Here is a tiny trained network, its code and every weight. The questions are about switching its units off for an input and a target symbol, where a switched-off unit gives its printed mean instead of its output.

import numpy as np


def w(rows, s, z=0):
    codes = np.array(rows[::2]) - 128.0
    scale = np.full(codes.shape[1], s)
    scale[-1] = z or s
    return codes * scale


def f(y):
    return np.maximum(y, 0)


def softmax(a):
    e = np.exp(a - a.max(-1, keepdims=True))
    return e / e.sum(-1, keepdims=True)


def log_softmax(a):
    a = a - a.max(-1, keepdims=True)
    return a - np.log(np.exp(a).sum(-1, keepdims=True))


def net(x, mask):
    ids = ['ΓΛαβπσφω'.index(c) for c in x.split()]
    T = len(ids)
    res = E[ids] + P[:T]
    r = res
    for j in range(2):
        rows = slice(4 * j, 4 * j + 4)
        q, k, v = (r @ M[0][rows].T for M in (Q, K, V))
        z = softmax(np.where(np.tri(T) > 0, q @ k.T / 4**0.5, -1e9)) @ v
        o = O[0][rows]
        res = res + np.where(mask[j], z, o[:, -1]) @ o[:, :-1]
    y = f(res @ A[0][:, :-1].T + A[0][:, -1])
    res = res + np.where(mask[2:10], y, B[0][:, -1]) @ B[0][:, :-1]
    return log_softmax(res[-1] @ U[:, :-1].T + U[:, -1])


Q, K, V, O, A, B = {}, {}, {}, {}, {}, {}
E = w([
[73,128,91],'Γ',
[19,85,199],'Λ',
[34,109,234],'α',
[246,180,97],'β',
[96,98,76],'π',
[51,178,114],'σ',
[202,170,143],'φ',
[23,206,39],'ω',
],0.014)
P = w([
[82,181,7],'0',
[62,119,84],'1',
[115,131,138],'2',
[95,112,77],'3',
[134,134,162],'4',
[115,113,141],'5',
[127,126,174],'6',
[135,142,167],'7',
[90,110,154],'8',
[130,148,174],'9',
[110,136,160],'10',
[98,131,157],'11',
],0.012)
Q[0] = w([
[184,68,135],'H1',
[153,168,104],'H1',
[166,156,150],'H1',
[107,99,92],'H1',
[100,249,208],'H2',
[175,219,106],'H2',
[110,150,51],'H2',
[44,63,177],'H2',
],0.013)
K[0] = w([
[53,254,114],'H1',
[126,233,64],'H1',
[195,231,100],'H1',
[77,142,96],'H1',
[158,201,36],'H2',
[146,169,60],'H2',
[30,81,88],'H2',
[118,83,161],'H2',
],0.0083)
V[0] = w([
[12,136,158],'H1',
[174,212,84],'H1',
[39,166,84],'H1',
[148,174,147],'H1',
[75,126,126],'H2',
[74,73,203],'H2',
[220,89,144],'H2',
[80,133,92],'H2',
],0.011)
O[0] = w([
[156,169,159,252],'H1',
[93,123,117,76],'H1',
[133,226,135,208],'H1',
[255,64,136,116],'H1',
[111,116,151,171],'H2',
[180,209,199,150],'H2',
[182,185,201,41],'H2',
[89,145,109,171],'H2',
],0.0082,0.011)
A[0] = w([
[53,69,79,95],'N1',
[2,175,99,192],'N2',
[153,224,126,2],'N3',
[122,231,82,231],'N4',
[70,175,168,139],'N5',
[30,73,143,142],'N6',
[29,163,199,195],'N7',
[105,56,56,214],'N8',
],0.0099,0.0022)
B[0] = w([
[108,122,201,162],'N1',
[253,129,209,241],'N2',
[151,91,105,169],'N3',
[154,50,229,203],'N4',
[57,204,124,214],'N5',
[204,183,144,164],'N6',
[154,150,127,250],'N7',
[61,167,105,158],'N8',
],0.0067,0.017)
U = w([
[163,111,127,4],'Γ',
[208,64,137,117],'Λ',
[251,160,114,192],'α',
[52,128,109,184],'β',
[108,125,150,117],'π',
[136,198,98,31],'σ',
[175,84,129,106],'φ',
[117,72,199,137],'ω',
],0.012,0.0041)

Each question gives the input, a string of symbols that net reads in full, and the target symbol t.
The units are the heads (4 rows each of Q, K, V and O) and the neurons (one row each of A and B). Each row of codes is followed by its name. A weight is (code - 128) times the scale printed after its matrix; where a second scale follows, it is the last column's (O, A, B and U).
mask holds one flag per unit, heads first, then neurons. A switched-off unit (its flag False) gives its mean, the last column of its rows in O or B, instead of its output. The means were averaged over made-up inputs and are rounded, as every weight is.
A unit's drop is (log p(t) with every unit on - log p(t) with that unit switched off) / (log p(t) with every unit on - log p(t) with every unit switched off).
The circuit of an input: a set's keep is (log p(t) with only the set's units on - log p(t) with every unit switched off) / (log p(t) with every unit on - log p(t) with every unit switched off). Starting from all 10 units, units are removed one at a time, each time the one whose removal leaves the highest keep (on an exact tie, the one counted first), for as long as the keep stays at least 0.8.
units of the circuit, in order: the units of the circuit, biggest drop first
unit that matters most: the unit with the biggest drop
top k neurons: the k neurons with the biggest drops, biggest first
which heads matter: for each layer, one digit per head in row order, 1 if its drop is at least 0.15 and else 0, layers parted by /
drop when u is switched off: that unit's drop, to one decimal
input φ π α, target α: units of the circuit, in order => (N6, N7, N4)
input Λ α α α β β φ, target Λ: which heads matter => 11
input β φ α ω Γ π Λ σ α β, target β: which heads matter => 11
input β φ ω Λ, target α: which heads matter => 00
input β π σ ω α β, target β: top 2 neurons => (N2, N8)
input Λ π π β α Γ α α Λ φ ω, target α: which heads matter => 00
input ω Λ φ π α α ω, target ω: top 3 neurons => (N1, N2, N4)
input α Γ β Λ, target α: which heads matter => 00
input β π ω Λ ω α, target α: unit that matters most => N7
input β σ Γ φ β φ, target β: which heads matter => 10
input β φ Λ π β π π φ, target β: top 3 neurons => (N2, N8, N4)
input ω α σ φ π φ ω, target ω: top 3 neurons => (N1, N2, N8)
input π Λ Λ ω, target α: drop when N2 is switched off => 1.6
